Below is a small trained network, with its code and all its weights. Each question gives an input and a class and asks what happens when units are switched off, that is, made to give their printed mean instead of their output.

import numpy as np


def w(rows, s, z=0):
    codes = np.array(rows[::2]) - 128.0
    scale = np.full(codes.shape[1], s)
    scale[-1] = z or s
    return codes * scale


def f(y):
    return y / 2 * (1 + np.tanh(0.7978845608 * (y + 0.044715 * y**3)))


def log_softmax(a):
    a = a - a.max(-1, keepdims=True)
    return a - np.log(np.exp(a).sum(-1, keepdims=True))


def net(x, mask):
    res = np.array(x, float).reshape(1, 7) / 4 @ E
    y = f(res @ A[0][:, :-1].T + A[0][:, -1])
    res = res + np.where(mask, y, B[0][:, -1]) @ B[0][:, :-1]
    return log_softmax(res[-1] @ U[:, :-1].T + U[:, -1])


A, B = {}, {}
E = w([
[2,200,210,153,238,85,125],'x0',
[90,190,137,182,91,37,193],'x1',
[99,44,21,137,47,10,33],'x2',
[167,170,38,4,134,209,195],'x3',
[140,26,111,184,221,137,179],'x4',
[143,147,58,116,152,146,207],'x5',
[164,134,149,180,25,31,97],'x6',
],0.0061)
A[0] = w([
[166,102,179,82,253,217,199,254],'neuron 0',
[195,179,78,132,83,189,245,122],'neuron 1',
[203,138,221,34,14,123,32,245],'neuron 2',
[75,178,210,233,165,60,239,191],'neuron 3',
[139,160,101,187,3,28,44,152],'neuron 4',
[195,11,106,149,98,152,81,74],'neuron 5',
],0.0062,0.0032)
B[0] = w([
[76,220,77,69,176,217,196,254],'neuron 0',
[201,51,55,42,53,155,70,192],'neuron 1',
[30,135,123,163,157,186,216,212],'neuron 2',
[3,158,182,198,168,81,206,222],'neuron 3',
[89,143,132,149,136,198,225,231],'neuron 4',
[103,15,164,199,111,2,102,178],'neuron 5',
],0.0075,0.0088)
U = w([
[101,192,160,120,148,206,173,161],'0',
[220,196,232,97,107,34,47,2],'1',
[87,81,204,217,135,1,142,73],'2',
[157,66,54,75,92,106,113,212],'3',
],0.0093,0.0068)

Each question gives the input, the list of numbers given to net, and the class t.
The units are the neurons (one row each of A and B). Each row of codes is followed by its name. A weight is (code - 128) times the scale printed after its matrix; where a second scale follows, it is the last column's (A, B and U).
mask holds one flag per neuron, in row order. A switched-off neuron (its flag False) gives its mean, the last column of its row in B, instead of its output. The means were averaged over made-up inputs and are rounded, as every weight is.
A unit's drop is (log p(t) with every unit on - log p(t) with that unit switched off) / (log p(t) with every unit on - log p(t) with every unit switched off).
The circuit of an input: a set's keep is (log p(t) with only the set's units on - log p(t) with every unit switched off) / (log p(t) with every unit on - log p(t) with every unit switched off). Starting from all 6 units, units are removed one at a time, each time the one whose removal leaves the highest keep (on an exact tie, the one counted first), for as long as the keep stays at least 0.8.
units of the circuit, in order: the units of the circuit, biggest drop first
top k neurons: the k neurons with the biggest drops, biggest first
drop when u is switched off: that unit's drop, to one decimal
input [-8,-8,-2,-6,-4,-7,5], class 2: units of the circuit, in order	[neuron 5]
input [-5,-8,-3,4,5,-6,0], class 3: top 4 neurons	[neuron 5; neuron 3; neuron 4; neuron 1]
input [0,1,-3,1,-6,8,-1], class 3: units of the circuit, in order	[neuron 1; neuron 4]
input [6,-4,8,1,-7,-6,7], class 0: top 2 neurons	[neuron 4; neuron 2]
input [-2,1,6,0,7,2,-2], class 2: top 2 neurons	[neuron 1; neuron 5]
input [6,-5,1,5,-5,6,4], class 3: units of the circuit, in order	[neuron 3; neuron 4]
input [-7,-1,-1,-5,-2,0,-3], class 2: top 2 neurons	[neuron 0; neuron 5]
input [-1,-4,0,5,8,-7,3], class 3: units of the circuit, in order	[neuron 3; neuron 4]
input [-4,0,-3,3,-2,0,-1], class 3: units of the circuit, in order	[neuron 1; neuron 3]
input [3,6,-2,-1,-4,-3,2], class 2: top 2 neurons	[neuron 0; neuron 3]
input [8,2,8,5,1,-5,-5], class 3: units of the circuit, in order	[neuron 3; neuron 2]
input [-8,2,1,-3,8,1,3], class 2: top 2 neurons	[neuron 5; neuron 0]
input [5,-1,-4,-7,-1,-3,-2], class 2: top 3 neurons	[neuron 3; neuron 4; neuron 2]
input [-8,7,-6,-2,3,6,3], class 3: units of the circuit, in order	[neuron 1]
input [5,6,8,0,-7,8,6], class 0: top 2 neurons	[neuron 4; neuron 5]
input [2,0,8,3,-6,5,8], class 0: top 2 neurons	[neuron 4; neuron 2]
input [-1,-7,6,-2,-2,6,0], class 2: top 3 neurons	[neuron 1; neuron 5; neuron 0]
input [3,-3,0,4,-6,5,3], class 3: drop when neuron 3 is switched off	0.4
input [-4,-8,-6,3,4,-3,8], class 3: drop when neuron 5 is switched off	0.6
input [7,8,1,2,-2,7,-2], class 2: drop when neuron 3 is switched off	0.3
input [-6,8,-5,8,1,-6,-3], class 3: top neuron	[neuron 1]
